Below are the code and all the weights of a small trained network. Each question names an input and a class and asks about switching units off, where a switched-off unit gives its printed mean instead of its output.

import numpy as np


def w(rows, s, z=0):
    codes = np.array(rows[::2]) - 128.0
    scale = np.full(codes.shape[1], s)
    scale[-1] = z or s
    return codes * scale


def f(y):
    return y / 2 * (1 + np.tanh(0.7978845608 * (y + 0.044715 * y**3)))


def log_softmax(a):
    a = a - a.max(-1, keepdims=True)
    return a - np.log(np.exp(a).sum(-1, keepdims=True))


def net(x, mask):
    res = np.array(x, float).reshape(1, 8) / 4 @ E
    y = f(res @ A[0][:, :-1].T + A[0][:, -1])
    res = res + np.where(mask, y, B[0][:, -1]) @ B[0][:, :-1]
    return log_softmax(res[-1] @ U[:, :-1].T + U[:, -1])


A, B = {}, {}
E = w([
[149,132,236,162,69,88,28,196,107],'x0',
[216,157,151,161,49,74,39,93,115],'x1',
[226,155,195,2,130,134,129,145,139],'x2',
[70,223,67,71,37,216,177,95,178],'x3',
[76,91,17,128,67,105,63,68,15],'x4',
[64,97,134,60,88,100,18,136,130],'x5',
[56,175,201,174,142,248,164,173,125],'x6',
[123,157,75,75,114,99,232,79,113],'x7',
],0.0075)
A[0] = w([
[170,155,97,137,122,200,208,69,186,133],'n0',
[185,113,149,109,173,171,217,159,209,248],'n1',
[100,216,118,86,1,108,79,96,56,253],'n2',
[118,106,61,114,201,129,146,128,137,50],'n3',
[63,172,133,137,97,218,129,126,155,201],'n4',
[69,104,26,93,162,118,149,127,89,163],'n5',
],0.0095,0.002)
B[0] = w([
[117,184,100,114,87,97,200,140,175,207],'n0',
[103,164,192,96,128,60,167,194,137,208],'n1',
[206,2,94,157,73,207,189,162,138,246],'n2',
[71,187,104,94,146,89,123,81,45,166],'n3',
[48,154,99,108,105,235,85,197,169,207],'n4',
[73,114,112,187,128,118,137,15,69,216],'n5',
],0.0089,0.013)
U = w([
[94,126,72,124,207,86,146,42,49,40],'0',
[201,90,175,173,160,101,59,132,104,255],'1',
[177,119,76,88,79,196,146,99,116,135],'2',
[141,202,111,133,118,104,208,118,172,80],'3',
[133,126,182,60,178,123,111,161,143,138],'4',
[71,207,128,141,168,254,103,145,166,41],'5',
],0.011,0.0044)

Each question gives the input, the list of numbers given to net, and the class t.
The units are the neurons (one row each of A and B). Each row of codes is followed by its name. A weight is (code - 128) times the scale printed after its matrix; where a second scale follows, it is the last column's (A, B and U).
mask holds one flag per neuron, in row order. A switched-off neuron (its flag False) gives its mean, the last column of its row in B, instead of its output. The means were averaged over made-up inputs and are rounded, as every weight is.
A unit's drop is (log p(t) with every unit on - log p(t) with that unit switched off) / (log p(t) with every unit on - log p(t) with every unit switched off).
The circuit of an input: a set's keep is (log p(t) with only the set's units on - log p(t) with every unit switched off) / (log p(t) with every unit on - log p(t) with every unit switched off). Starting from all 6 units, units are removed one at a time, each time the one whose removal leaves the highest keep (on an exact tie, the one counted first), for as long as the keep stays at least 0.8.
units of the circuit, in order: the units of the circuit, biggest drop first
k most important neurons: the k neurons with the biggest drops, biggest first
drop of u: that unit's drop, to one decimal
input [5,-6,-6,6,4,-4,-8,-7], class 0: units of the circuit, in order => [n5, n4]
input [1,-2,-3,-1,-1,1,-5,-4], class 1: 4 most important neurons => [n5, n4, n0, n3]
input [-3,-1,3,-8,5,-3,-4,-5], class 0: most important neuron => [n2]
input [3,-7,-8,-2,-6,6,-8,-2], class 0: units of the circuit, in order => [n2, n4]
input [-5,3,4,-4,-5,6,2,5], class 4: 2 most important neurons => [n5, n0]
input [6,-2,-3,5,-5,8,-6,-8], class 1: 4 most important neurons => [n0, n4, n1, n3]
input [6,-8,0,1,2,7,-6,6], class 0: 2 most important neurons => [n5, n4]
input [-6,-6,-4,3,5,4,3,-4], class 0: 2 most important neurons => [n5, n3]
input [4,5,-7,3,-5,0,-5,7], class 2: 2 most important neurons => [n1, n2]
input [7,-2,6,3,-1,6,2,1], class 2: 2 most important neurons => [n2, n1]
input [4,5,-2,-3,0,3,8,4], class 1: 2 most important neurons => [n0, n4]
input [-5,-5,5,-1,-8,4,5,-2], class 4: 2 most important neurons => [n1, n5]
input [-8,-2,2,-8,-5,-5,5,-4], class 3: 2 most important neurons => [n0, n4]
input [-6,-7,0,0,1,-4,-5,0], class 0: units of the circuit, in order => [n5]
input [-8,1,2,8,-5,4,-2,-1], class 3: 2 most important neurons => [n0, n1]
input [8,4,1,-1,7,7,-3,-3], class 2: drop of n1 => 0.1
input [-3,-3,3,4,1,-6,-4,-1], class 3: drop of n0 => 0.3
input [7,-6,-8,1,1,-8,-5,5], class 0: drop of n5 => 0.0
input [7,4,-8,1,-7,1,-2,7], class 1: drop of n4 => 0.2
